Here is a tiny trained network, its code and every weight. The questions are about switching its units off for an input and a target symbol, where a switched-off unit gives its printed mean instead of its output.

import numpy as np


def w(rows, s, z=0):
    codes = np.array(rows[::2]) - 128.0
    scale = np.full(codes.shape[1], s)
    scale[-1] = z or s
    return codes * scale


def f(y):
    return np.maximum(y, 0)


def softmax(a):
    e = np.exp(a - a.max(-1, keepdims=True))
    return e / e.sum(-1, keepdims=True)


def log_softmax(a):
    a = a - a.max(-1, keepdims=True)
    return a - np.log(np.exp(a).sum(-1, keepdims=True))


def net(x, mask):
    ids = ['δεζλξπψω'.index(c) for c in x.split()]
    T = len(ids)
    res = E[ids] + P[:T]
    r = res
    for j in range(2):
        rows = slice(4 * j, 4 * j + 4)
        q, k, v = (r @ M[0][rows].T for M in (Q, K, V))
        z = softmax(np.where(np.tri(T) > 0, q @ k.T / 4**0.5, -1e9)) @ v
        o = O[0][rows]
        res = res + np.where(mask[j], z, o[:, -1]) @ o[:, :-1]
    y = f(res @ A[0][:, :-1].T + A[0][:, -1])
    res = res + np.where(mask[2:18], y, B[0][:, -1]) @ B[0][:, :-1]
    return log_softmax(res[-1] @ U[:, :-1].T + U[:, -1])


Q, K, V, O, A, B = {}, {}, {}, {}, {}, {}
E = w([
[83,84,177],'δ',
[89,108,206],'ε',
[75,63,149],'ζ',
[93,113,207],'λ',
[167,2,98],'ξ',
[92,115,214],'π',
[147,59,17],'ψ',
[93,106,182],'ω',
],0.017)
P = w([
[147,85,254],'0',
[27,139,105],'1',
[34,138,114],'2',
[21,132,124],'3',
[26,130,132],'4',
[24,127,142],'5',
[18,127,145],'6',
[22,127,149],'7',
[30,121,160],'8',
[25,119,162],'9',
[21,115,154],'10',
],0.0067)
Q[0] = w([
[84,103,255],'h1',
[191,146,76],'h1',
[157,167,21],'h1',
[155,161,27],'h1',
[128,161,89],'h2',
[189,144,77],'h2',
[179,212,142],'h2',
[143,114,115],'h2',
],0.018)
K[0] = w([
[177,94,200],'h1',
[111,118,84],'h1',
[185,183,120],'h1',
[142,186,77],'h1',
[169,203,108],'h2',
[101,177,114],'h2',
[108,251,88],'h2',
[65,61,131],'h2',
],0.013)
V[0] = w([
[94,132,129],'h1',
[148,71,69],'h1',
[68,166,63],'h1',
[185,197,89],'h1',
[140,127,44],'h2',
[134,95,253],'h2',
[111,221,166],'h2',
[54,169,120],'h2',
],0.016)
O[0] = w([
[88,93,139,141],'h1',
[61,195,143,127],'h1',
[113,116,157,65],'h1',
[191,111,119,2],'h1',
[123,89,225,89],'h2',
[102,187,1,225],'h2',
[40,111,70,26],'h2',
[41,32,109,91],'h2',
],0.0077,0.019)
A[0] = w([
[164,126,210,53],'n1',
[70,75,110,56],'n2',
[173,64,235,93],'n3',
[172,135,178,2],'n4',
[147,169,143,76],'n5',
[130,129,64,170],'n6',
[99,43,179,69],'n7',
[173,72,63,194],'n8',
[103,73,142,77],'n9',
[193,186,150,104],'n10',
[79,191,153,127],'n11',
[209,94,250,74],'n12',
[196,147,143,179],'n13',
[185,138,173,105],'n14',
[73,122,208,55],'n15',
[205,122,73,170],'n16',
],0.012,0.0075)
B[0] = w([
[109,143,109,173],'n1',
[194,45,125,176],'n2',
[109,117,123,189],'n3',
[117,254,150,146],'n4',
[118,129,92,160],'n5',
[115,116,167,252],'n6',
[130,128,74,139],'n7',
[130,168,175,183],'n8',
[92,160,121,129],'n9',
[105,100,92,205],'n10',
[162,108,140,229],'n11',
[127,119,95,209],'n12',
[115,80,142,200],'n13',
[115,104,111,182],'n14',
[155,157,117,154],'n15',
[123,152,146,173],'n16',
],0.013,0.011)
U = w([
[64,176,145,120],'δ',
[130,153,202,137],'ε',
[141,122,132,231],'ζ',
[150,131,148,50],'λ',
[120,179,248,224],'ξ',
[127,154,133,2],'π',
[224,179,73,93],'ψ',
[127,113,144,132],'ω',
],0.016,0.0047)

Each question gives the input, a string of symbols that net reads in full, and the target symbol t.
The units are the heads (4 rows each of Q, K, V and O) and the neurons (one row each of A and B). Each row of codes is followed by its name. A weight is (code - 128) times the scale printed after its matrix; where a second scale follows, it is the last column's (O, A, B and U).
mask holds one flag per unit, heads first, then neurons. A switched-off unit (its flag False) gives its mean, the last column of its rows in O or B, instead of its output. The means were averaged over made-up inputs and are rounded, as every weight is.
A unit's drop is (log p(t) with every unit on - log p(t) with that unit switched off) / (log p(t) with every unit on - log p(t) with every unit switched off).
The circuit of an input: a set's keep is (log p(t) with only the set's units on - log p(t) with every unit switched off) / (log p(t) with every unit on - log p(t) with every unit switched off). Starting from the 12 units with the biggest drops (on a tie, the unit counted first), units are removed one at a time, each time the one whose removal leaves the highest keep (on an exact tie, the one counted first), for as long as the keep stays at least 0.8.
units of the circuit, in order: the units of the circuit, biggest drop first
most important unit: the unit with the biggest drop
top k neurons: the k neurons with the biggest drops, biggest first
which heads matter: for each layer, one digit per head in row order, 1 if its drop is at least 0.15 and else 0, layers parted by /
drop of u: that unit's drop, to one decimal
input ξ ζ ω ξ ξ λ ε, target ψ: which heads matter -> 01
input ξ π δ ζ δ ω ζ, target ψ: units of the circuit, in order -> [h2]
input ξ λ ζ ψ λ ζ λ ω, target ψ: which heads matter -> 01
input ξ ε δ ξ ξ ζ, target ψ: units of the circuit, in order -> [h2 n6]
input ε δ δ π λ ζ ψ, target δ: which heads matter -> 00
input ξ λ ζ ζ ζ λ λ π, target ψ: units of the circuit, in order -> [h2 n6]
input ζ ε λ λ ζ ξ λ ω, target ξ: top 2 neurons -> [n12 n2]
input ξ ψ δ, target ψ: top 2 neurons -> [n6 n11]
input ζ π ζ ζ ξ ζ ω ζ ω, target ξ: top 3 neurons -> [n12 n10 n2]
input ζ ξ δ δ, target ξ: drop of h2 -> 0.4
input ζ ω ζ ω λ ζ ζ ξ, target ξ: drop of n11 -> 0.0
input ζ π ζ π ξ ε ζ λ δ, target ξ: drop of n4 -> -0.1
input ζ ω λ ψ ζ λ ω ε ξ, target ξ: drop of n8 -> 0.2
input λ δ ζ π ζ ζ ε δ ε, target ζ: most important unit -> n2
